Below are the code and all the weights of a small trained network. Each question names an input and a target symbol and asks about switching units off, where a switched-off unit gives its printed mean instead of its output.

import numpy as np


def w(rows, s, z=0):
    codes = np.array(rows[::2]) - 128.0
    scale = np.full(codes.shape[1], s)
    scale[-1] = z or s
    return codes * scale


def f(y):
    return np.maximum(y, 0)


def softmax(a):
    e = np.exp(a - a.max(-1, keepdims=True))
    return e / e.sum(-1, keepdims=True)


def log_softmax(a):
    a = a - a.max(-1, keepdims=True)
    return a - np.log(np.exp(a).sum(-1, keepdims=True))


def net(x, mask):
    ids = ['αβγημξπφ'.index(c) for c in x.split()]
    T = len(ids)
    res = E[ids] + P[:T]
    u = 0
    for l in range(3):
        q, k, v = (res @ M[l].T for M in (Q, K, V))
        z = softmax(np.where(np.tri(T) > 0, q @ k.T / 2**0.5, -1e9)) @ v
        res = res + np.where(mask[u], z, O[l][:, -1]) @ O[l][:, :-1]
        u += 1
        y = f(res @ A[l][:, :-1].T + A[l][:, -1])
        res = res + np.where(mask[u : u + 8], y, B[l][:, -1]) @ B[l][:, :-1]
        u += 8
    return log_softmax(res[-1] @ U[:, :-1].T + U[:, -1])


Q, K, V, O, A, B = {}, {}, {}, {}, {}, {}
E = w([
[123,81,141],'α',
[99,209,148],'β',
[159,90,166],'γ',
[160,116,168],'η',
[74,48,140],'μ',
[140,2,147],'ξ',
[103,172,51],'π',
[97,121,215],'φ',
],0.022)
P = w([
[254,156,123],'0',
[116,181,191],'1',
[110,171,189],'2',
[128,168,199],'3',
[123,151,208],'4',
[118,184,180],'5',
[109,212,182],'6',
[110,166,180],'7',
[111,164,185],'8',
[98,175,171],'9',
[92,187,164],'10',
[90,166,159],'11',
[98,169,176],'12',
],0.0047)
Q[0] = w([
[140,89,5],'L0H1',
[2,161,168],'L0H1',
],0.0083)
K[0] = w([
[58,26,31],'L0H1',
[254,171,63],'L0H1',
],0.0073)
V[0] = w([
[122,193,117],'L0H1',
[85,1,143],'L0H1',
],0.0034)
O[0] = w([
[184,126,214,207],'L0H1',
[46,135,3,2],'L0H1',
],0.0039,0.00045)
A[0] = w([
[65,176,104,53],'L0N1',
[88,39,253,93],'L0N2',
[143,91,140,22],'L0N3',
[50,65,132,251],'L0N4',
[16,120,25,128],'L0N5',
[114,231,43,174],'L0N6',
[109,107,132,152],'L0N7',
[170,249,82,133],'L0N8',
],0.0073,0.0029)
B[0] = w([
[159,118,196,152],'L0N1',
[124,213,36,254],'L0N2',
[91,101,109,136],'L0N3',
[166,171,226,206],'L0N4',
[195,105,254,171],'L0N5',
[102,35,200,189],'L0N6',
[134,135,151,150],'L0N7',
[36,45,106,180],'L0N8',
],0.01,0.0081)
Q[1] = w([
[182,151,226],'L1H1',
[213,105,255],'L1H1',
],0.012)
K[1] = w([
[235,66,146],'L1H1',
[246,27,130],'L1H1',
],0.012)
V[1] = w([
[248,92,196],'L1H1',
[98,101,41],'L1H1',
],0.013)
O[1] = w([
[118,144,2,254],'L1H1',
[214,27,185,36],'L1H1',
],0.0068,0.0087)
A[1] = w([
[8,236,195,107],'L1N1',
[244,2,62,116],'L1N2',
[104,229,119,40],'L1N3',
[106,107,173,64],'L1N4',
[75,116,115,2],'L1N5',
[167,176,117,76],'L1N6',
[97,169,123,100],'L1N7',
[122,159,213,117],'L1N8',
],0.0064,0.0036)
B[1] = w([
[227,30,82,255],'L1N1',
[45,233,254,135],'L1N2',
[179,77,171,187],'L1N3',
[177,124,110,141],'L1N4',
[106,201,122,135],'L1N5',
[154,146,180,144],'L1N6',
[157,101,129,163],'L1N7',
[119,140,69,156],'L1N8',
],0.0089,0.0086)
Q[2] = w([
[255,160,79],'L2H1',
[43,195,30],'L2H1',
],0.0038)
K[2] = w([
[38,172,190],'L2H1',
[145,2,89],'L2H1',
],0.0054)
V[2] = w([
[47,139,182],'L2H1',
[169,124,245],'L2H1',
],0.011)
O[2] = w([
[30,141,1,3],'L2H1',
[179,55,68,101],'L2H1',
],0.0097,0.0045)
A[2] = w([
[69,133,242,7],'L2N1',
[68,219,80,237],'L2N2',
[95,147,46,79],'L2N3',
[186,146,235,210],'L2N4',
[244,255,48,6],'L2N5',
[109,129,77,4],'L2N6',
[86,111,35,103],'L2N7',
[175,202,73,92],'L2N8',
],0.0067,0.0033)
B[2] = w([
[97,76,146,145],'L2N1',
[38,149,80,157],'L2N2',
[142,86,171,135],'L2N3',
[172,169,74,254],'L2N4',
[167,47,247,202],'L2N5',
[173,129,140,129],'L2N6',
[85,135,154,140],'L2N7',
[137,96,163,164],'L2N8',
],0.015,0.0074)
U = w([
[109,152,114,113],'α',
[140,31,2,71],'β',
[75,200,245,56],'γ',
[97,183,230,41],'η',
[168,140,34,111],'μ',
[78,195,122,252],'ξ',
[63,75,154,203],'π',
[164,80,117,67],'φ',
],0.0079,0.0044)

Each question gives the input, a string of symbols that net reads in full, and the target symbol t.
The units are the heads (2 rows each of Q, K, V and O) and the neurons (one row each of A and B). Each row of codes is followed by its name. A weight is (code - 128) times the scale printed after its matrix; where a second scale follows, it is the last column's (O, A, B and U).
mask holds one flag per unit, layer by layer, with each layer's heads first. A switched-off unit (its flag False) gives its mean, the last column of its rows in O or B, instead of its output. The means were averaged over made-up inputs and are rounded, as every weight is.
A unit's drop is (log p(t) with every unit on - log p(t) with that unit switched off) / (log p(t) with every unit on - log p(t) with every unit switched off).
The circuit of an input: a set's keep is (log p(t) with only the set's units on - log p(t) with every unit switched off) / (log p(t) with every unit on - log p(t) with every unit switched off). Starting from the 12 units with the biggest drops (on a tie, the unit counted first), units are removed one at a time, each time the one whose removal leaves the highest keep (on an exact tie, the one counted first), for as long as the keep stays at least 0.8.
circuit, biggest first: the units of the circuit, biggest drop first
most important unit: the unit with the biggest drop
top k neurons in layer l: the k neurons of layer l with the biggest drops, biggest first
drop of u: that unit's drop, to one decimal
input ξ π π μ β μ ξ μ φ η π γ, target π: most important unit -> L1N1
input ξ η β, target π: circuit, biggest first -> [L0N2, L0N8, L0N6]
input η ξ ξ η, target γ: circuit, biggest first -> [L2H1, L1H1]
input ξ γ π η, target π: top 2 neurons in layer 0 -> [L0N6, L0N4]
input ξ μ μ ξ π η, target π: top 3 neurons in layer 0 -> [L0N5, L0N6, L0N4]
input ξ φ β β π γ π γ, target π: top 2 neurons in layer 2 -> [L2N4, L2N5]
input ξ γ φ α φ π β π, target π: top 4 neurons in layer 0 -> [L0N6, L0N8, L0N2, L0N4]
input φ β α ξ φ φ μ α, target μ: top 2 neurons in layer 0 -> [L0N2, L0N5]
input φ φ β π, target φ: top 2 neurons in layer 2 -> [L2N4, L2N2]
input φ φ ξ, target μ: top 2 neurons in layer 1 -> [L1N1, L1N3]
input ξ γ α, target ξ: top 3 neurons in layer 0 -> [L0N4, L0N8, L0N2]
input γ β γ α η ξ ξ γ ξ β μ α, target ξ: top 2 neurons in layer 2 -> [L2N5, L2N2]
input η ξ α η ξ γ, target γ: top 2 neurons in layer 0 -> [L0N8, L0N6]
input ξ ξ π β φ, target φ: most important unit -> L0N2
input ξ α ξ γ ξ φ μ φ γ ξ φ π, target π: top 3 neurons in layer 0 -> [L0N6, L0N8, L0N2]
input μ η μ, target μ: drop of L0N4 -> 0.3
input ξ α γ β, target π: drop of L0N8 -> 0.2
input η π γ, target γ: drop of L2N4 -> 0.1
